 .05 -.22 -.15 -.06  .06  .00 -.06  .06 -.02  .06 -.01  .01  .02  .01 -.04 -.15  .11  .03 -.09 -.18  .28 -.01  .03  .04  .11 -.02 -.01  .04 -.08 -.05  .12 -.19 -.73  .05 -.23 -.39  .12 -.02  .01 -.03  .01  .05 -.12  .22  .00  .09  .06  .05  .13  .10 -.08 -.01 -.10 -.10  .07 -.01  .13 -.06 -.12 -.07 : 2
-.05 -.01 -.14 -.03 -.04  .06 -.01  .06 -.02  .09  .06  .05 -.04  .02 -.02 -.08  .33  .01  .10 -.12  .22  .00 -.07 -.06  .22  .00 -.11  .14 -.02 -.04  .15 -.22 -.60 -.20 -.13 -.21  .02  .07  .04 -.17  .07  .12 -.08  .07  .03  .05  .12 -.03  .06  .08 -.13 -.11 -.03 -.04  .01  .04  .11  .01 -.08  .01 : 4
-.01  .01 -.37 -.01  .01  .06 -.10  .01  .03  .10  .16  .08  .01 -.03 -.02 -.16  .58  .03 -.12 -.15  .41 -.10  .00  .04  .24 -.02 -.05  .06 -.06 -.11  .16 -.19 -.73  .18 -.13 -.41  .00 -.01  .02 -.09  .06  .20 -.08  .10 -.19  .14 -.11 -.14  .17  .06 -.20 -.19 -.10 -.19  .03  .21  .05 -.07 -.01  .13 : 5
 .06 -.31 -.18 -.07  .04  .00 -.10  .13  .01 -.05  .04 -.09 -.03  .05  .02 -.08  .09 -.01 -.12 -.09  .17  .06  .08  .05  .03 -.03  .05  .01 -.04 -.04  .08 -.25 -.66  .37 -.30 -.45  .21 -.05 -.02  .10 -.09  .06 -.03  .18 -.11  .04  .04  .05  .04  .09 -.07  .13 -.11 -.19  .04 -.03  .12 -.11 -.08 -.14 : 0
-.07  .12 -.38 -.04  .04  .08 -.06  .06  .01  .14  .22  .12 -.05 -.08 -.04 -.05  .73  .05  .08 -.11  .38 -.03 -.09  .06  .45 -.07 -.07  .18 -.09 -.09  .17 -.27 -.73  .00 -.08 -.30 -.03  .08  .05 -.15  .09  .29  .05 -.05 -.08  .11 -.05 -.14  .08  .09 -.23 -.22 -.01 -.14  .02  .17 -.02 -.02  .04  .18 : 7
-.04  .10 -.43 -.07 -.02  .03 -.13  .01  .02  .13  .15  .11  .00 -.06  .00 -.17  .67  .01 -.09 -.11  .46 -.10 -.02  .05  .20 -.01 -.07  .05 -.12 -.29  .20 -.18 -.73  .05 -.12 -.43 -.04  .04  .06 -.14  .08  .24 -.06  .07 -.08  .19 -.08 -.15  .13  .09 -.17 -.19 -.09 -.19  .02  .18  .08 -.04  .09  .15 : 6
-.05 -.05 -.20 -.04  .04  .07 -.05  .08  .01  .11  .13  .07 -.06 -.02 -.07 -.10  .29  .02  .16 -.13  .24  .02 -.09 -.08  .36 -.01 -.10  .09 -.02 -.06  .12 -.17 -.58 -.19 -.08 -.19  .01  .08  .05 -.20  .08  .16 -.03  .05 -.05 -.02  .10 -.06  .02  .11 -.29 -.12 -.02 -.01  .04  .07  .04  .02 -.09  .09 : 4
 .05 -.39 -.11 -.05  .06 -.02 -.03  .12  .01  .02  .10  .00 -.08  .01  .00 -.09  .01  .02 -.07 -.10  .15  .09  .09  .02  .10 -.07  .04  .04 -.03 -.04  .00 -.14 -.57  .30 -.27 -.39  .21 -.06  .00  .12 -.06  .04 -.04  .17 -.17 -.02  .02  .10  .07  .03 -.12  .08 -.11 -.12  .04 -.05  .14 -.10 -.12 -.19 : 0
-.05  .19 -.51 -.04 -.05  .05 -.10  .10 -.05  .16  .23  .20 -.04 -.10 -.04 -.04  .73  .06  .05 -.06  .42 -.06 -.12 -.04  .40 -.05 -.04  .16 -.09 -.08  .17 -.22 -.73  .13 -.10 -.33 -.04  .09  .04 -.06  .13  .30  .12 -.11 -.12  .17 -.12 -.18  .09  .07 -.26 -.26 -.01 -.21 -.03  .26 -.01 -.03  .07  .24 : 7
-.01 -.10 -.14 -.05  .06  .08  .00  .03 -.01  .06  .05  .05 -.02  .01 -.02 -.08  .15  .03 -.01 -.13  .20  .09 -.01 -.04  .17 -.04 -.10  .09 -.01 -.05  .12 -.18 -.51 -.20 -.18 -.23  .05  .02  .04 -.15  .07  .09 -.12  .13  .01 -.01  .14  .01  .06  .04 -.11 -.18 -.05 -.04  .03 -.03  .08 -.02 -.10 -.08 : 3
 .10 -.35 -.07 -.05  .01  .00 -.02  .11 -.02  .07  .11  .00 -.07 -.04 -.05 -.06 -.17  .00  .01 -.14  .11  .10  .00 -.05  .21 -.03  .00  .06  .01  .01  .03 -.13 -.44  .18 -.17 -.27  .14 -.01  .04  .09 -.07  .05  .01  .06 -.19 -.02  .08  .01  .01  .06 -.14  .08 -.06 -.01  .05 -.10  .06 -.09 -.08 -.13 : 0
